Below are the code and all the weights of a small trained network. Each question names an input and a target symbol and asks about switching units off, where a switched-off unit gives its printed mean instead of its output.

import numpy as np


def w(rows, s, z=0):
    codes = np.array(rows[::2]) - 128.0
    scale = np.full(codes.shape[1], s)
    scale[-1] = z or s
    return codes * scale


def norm(h):
    return h / np.sqrt((h * h).mean(-1, keepdims=True) + 1e-5)


def f(y):
    return y / 2 * (1 + np.tanh(0.7978845608 * (y + 0.044715 * y**3)))


def softmax(a):
    e = np.exp(a - a.max(-1, keepdims=True))
    return e / e.sum(-1, keepdims=True)


def log_softmax(a):
    a = a - a.max(-1, keepdims=True)
    return a - np.log(np.exp(a).sum(-1, keepdims=True))


def net(x, mask):
    ids = ['Ψδεζξφω'.index(c) for c in x.split()]
    T = len(ids)
    res = E[ids] + P[:T]
    q, k, v = (norm(res) @ M[0].T for M in (Q, K, V))
    z = softmax(np.where(np.tri(T) > 0, q @ k.T / 4**0.5, -1e9)) @ v
    res = res + np.where(mask[0], z, O[0][:, -1]) @ O[0][:, :-1]
    y = f(norm(res) @ A[0][:, :-1].T + A[0][:, -1])
    res = res + np.where(mask[1:13], y, B[0][:, -1]) @ B[0][:, :-1]
    return log_softmax(norm(res)[-1] @ U[:, :-1].T + U[:, -1])


Q, K, V, O, A, B = {}, {}, {}, {}, {}, {}
E = w([
[111,169,85],'Ψ',
[86,167,192],'δ',
[105,176,86],'ε',
[114,80,136],'ζ',
[177,165,133],'ξ',
[164,7,65],'φ',
[111,120,128],'ω',
],0.019)
P = w([
[162,233,99],'0',
[170,254,103],'1',
[175,223,111],'2',
[181,196,118],'3',
[190,101,138],'4',
[182,180,125],'5',
[188,88,146],'6',
[191,67,152],'7',
[188,77,147],'8',
[190,73,153],'9',
[188,65,152],'10',
[198,60,155],'11',
[195,55,155],'12',
[186,80,149],'13',
],0.0059)
Q[0] = w([
[180,124,107],'H1',
[145,124,251],'H1',
[167,131,116],'H1',
[99,123,151],'H1',
],0.015)
K[0] = w([
[244,187,92],'H1',
[175,100,244],'H1',
[182,173,93],'H1',
[38,173,179],'H1',
],0.011)
V[0] = w([
[254,150,68],'H1',
[116,87,122],'H1',
[222,120,192],'H1',
[124,82,52],'H1',
],0.0089)
O[0] = w([
[50,211,100,253],'H1',
[135,113,114,63],'H1',
[2,44,173,120],'H1',
[104,181,73,99],'H1',
],0.012,0.003)
A[0] = w([
[120,236,167,60],'N1',
[58,107,89,223],'N2',
[132,119,133,125],'N3',
[188,79,35,88],'N4',
[130,96,67,76],'N5',
[167,80,94,148],'N6',
[109,176,128,151],'N7',
[46,158,244,157],'N8',
[94,129,60,139],'N9',
[182,100,251,251],'N10',
[119,94,28,37],'N11',
[98,133,137,113],'N12',
],0.014,0.0024)
B[0] = w([
[115,80,123,247],'N1',
[19,29,135,198],'N2',
[102,104,107,128],'N3',
[147,255,97,211],'N4',
[111,214,157,163],'N5',
[87,203,89,178],'N6',
[101,79,144,183],'N7',
[179,130,33,250],'N8',
[142,161,247,193],'N9',
[123,67,198,254],'N10',
[72,245,131,194],'N11',
[179,83,130,135],'N12',
],0.0098,0.0058)
U = w([
[98,165,120,49],'Ψ',
[163,129,179,255],'δ',
[46,180,142,14],'ε',
[132,171,114,88],'ζ',
[77,101,27,145],'ξ',
[3,130,170,86],'φ',
[217,164,73,101],'ω',
],0.018,0.0086)

Each question gives the input, a string of symbols that net reads in full, and the target symbol t.
The units are the heads (4 rows each of Q, K, V and O) and the neurons (one row each of A and B). Each row of codes is followed by its name. A weight is (code - 128) times the scale printed after its matrix; where a second scale follows, it is the last column's (O, A, B and U).
mask holds one flag per unit, heads first, then neurons. A switched-off unit (its flag False) gives its mean, the last column of its rows in O or B, instead of its output. The means were averaged over made-up inputs and are rounded, as every weight is.
A unit's drop is (log p(t) with every unit on - log p(t) with that unit switched off) / (log p(t) with every unit on - log p(t) with every unit switched off).
The circuit of an input: a set's keep is (log p(t) with only the set's units on - log p(t) with every unit switched off) / (log p(t) with every unit on - log p(t) with every unit switched off). Starting from the 12 units with the biggest drops (on a tie, the unit counted first), units are removed one at a time, each time the one whose removal leaves the highest keep (on an exact tie, the one counted first), for as long as the keep stays at least 0.8.
circuit, biggest first: the units of the circuit, biggest drop first
top k neurons: the k neurons with the biggest drops, biggest first
drop when u is switched off: that unit's drop, to one decimal
input ξ ξ Ψ, target φ: top neuron	N8
input ε Ψ ω, target ω: top 3 neurons	N2, N10, N11
input ε Ψ φ ω Ψ δ ω, target δ: circuit, biggest first	H1, N2
input φ ε ξ ε ζ, target ξ: top 2 neurons	N8, N10
input ε ω ζ Ψ, target ω: top 4 neurons	N2, N10, N11, N6
input Ψ ξ φ δ φ ξ ω ω φ ξ φ ξ Ψ ω, target ξ: top 2 neurons	N8, N10
input φ φ ξ δ φ ε, target φ: top 3 neurons	N8, N4, N9
input ε ω ξ φ ζ δ Ψ ζ, target δ: top 3 neurons	N10, N11, N4
input φ ζ ω ξ φ ω ξ ω ξ φ, target φ: top 2 neurons	N2, N8
input ξ φ Ψ, target φ: drop when N8 is switched off	0.9
input ξ ζ ζ φ, target φ: drop when H1 is switched off	0.5
input ε δ ε, target ω: drop when N2 is switched off	0.5
input φ φ δ δ ξ, target ξ: drop when H1 is switched off	1.0
input Ψ ω ξ ω Ψ ζ, target ξ: circuit, biggest first	N8
